Below are the code and all the weights of a small trained network. Each question names an input and a class and asks about switching units off, where a switched-off unit gives its printed mean instead of its output.

import numpy as np


def w(rows, s, z=0):
    codes = np.array(rows[::2]) - 128.0
    scale = np.full(codes.shape[1], s)
    scale[-1] = z or s
    return codes * scale


def f(y):
    return np.maximum(y, 0)


def log_softmax(a):
    a = a - a.max(-1, keepdims=True)
    return a - np.log(np.exp(a).sum(-1, keepdims=True))


def net(x, mask):
    res = np.array(x, float).reshape(1, 3) / 4 @ E
    y = f(res @ A[0][:, :-1].T + A[0][:, -1])
    res = res + np.where(mask, y, B[0][:, -1]) @ B[0][:, :-1]
    return log_softmax(res[-1] @ U[:, :-1].T + U[:, -1])


A, B = {}, {}
E = w([
[70,102,161,97,149,120,44,162,236,10],'x0',
[113,127,137,181,136,142,130,98,152,131],'x1',
[108,89,25,138,167,7,57,77,103,167],'x2',
],0.011)
A[0] = w([
[178,139,104,146,123,99,192,90,104,171,98],'n1',
[106,180,237,123,70,226,193,198,122,101,4],'n2',
[82,73,28,141,138,19,76,68,99,163,85],'n3',
[65,108,117,100,175,126,65,161,210,33,165],'n4',
[75,100,73,137,177,40,104,91,100,150,63],'n5',
[126,58,59,150,166,45,78,82,104,141,64],'n6',
[85,65,108,109,115,123,93,147,199,66,152],'n7',
[126,169,63,136,83,133,205,100,62,254,165],'n8',
[206,139,86,161,145,161,162,97,63,222,133],'n9',
],0.0089,0.0031)
B[0] = w([
[73,125,124,138,39,121,114,133,87,112,186],'n1',
[202,221,70,32,155,178,198,111,194,91,221],'n2',
[223,178,147,101,200,229,209,174,142,109,246],'n3',
[23,112,134,110,107,78,20,128,1,208,253],'n4',
[210,124,80,95,152,153,165,85,117,66,209],'n5',
[189,167,150,138,130,155,178,112,154,93,219],'n6',
[70,82,151,192,84,64,141,150,105,179,215],'n7',
[91,66,131,158,131,46,61,146,134,204,239],'n8',
[96,99,180,185,98,49,98,120,85,232,221],'n9',
],0.0091,0.015)
U = w([
[58,110,155,169,113,7,79,117,102,143,252],'0',
[195,150,143,126,133,224,192,114,157,97,4],'1',
],0.012,0.0018)

Each question gives the input, the list of numbers given to net, and the class t.
The units are the neurons (one row each of A and B). Each row of codes is followed by its name. A weight is (code - 128) times the scale printed after its matrix; where a second scale follows, it is the last column's (A, B and U).
mask holds one flag per neuron, in row order. A switched-off neuron (its flag False) gives its mean, the last column of its row in B, instead of its output. The means were averaged over made-up inputs and are rounded, as every weight is.
A unit's drop is (log p(t) with every unit on - log p(t) with that unit switched off) / (log p(t) with every unit on - log p(t) with every unit switched off).
unit that matters most: the unit with the biggest drop
top k neurons: the k neurons with the biggest drops, biggest first
drop when u is switched off: that unit's drop, to one decimal
input [-5,-8,-4], class 0: unit that matters most	n3
input [0,3,1], class 1: top 4 neurons	n4, n8, n9, n7
input [-7,-3,-7], class 0: top 2 neurons	n8, n9
input [4,-5,5], class 1: top 2 neurons	n3, n8
input [-2,-6,3], class 1: top 3 neurons	n4, n3, n7
input [-6,8,-5], class 0: top 3 neurons	n8, n9, n3
input [7,8,-6], class 0: top 2 neurons	n4, n3
input [-2,6,4], class 1: drop when n3 is switched off	0.1
input [5,-1,6], class 1: drop when n9 is switched off	0.2
input [8,2,-6], class 0: drop when n4 is switched off	5.8
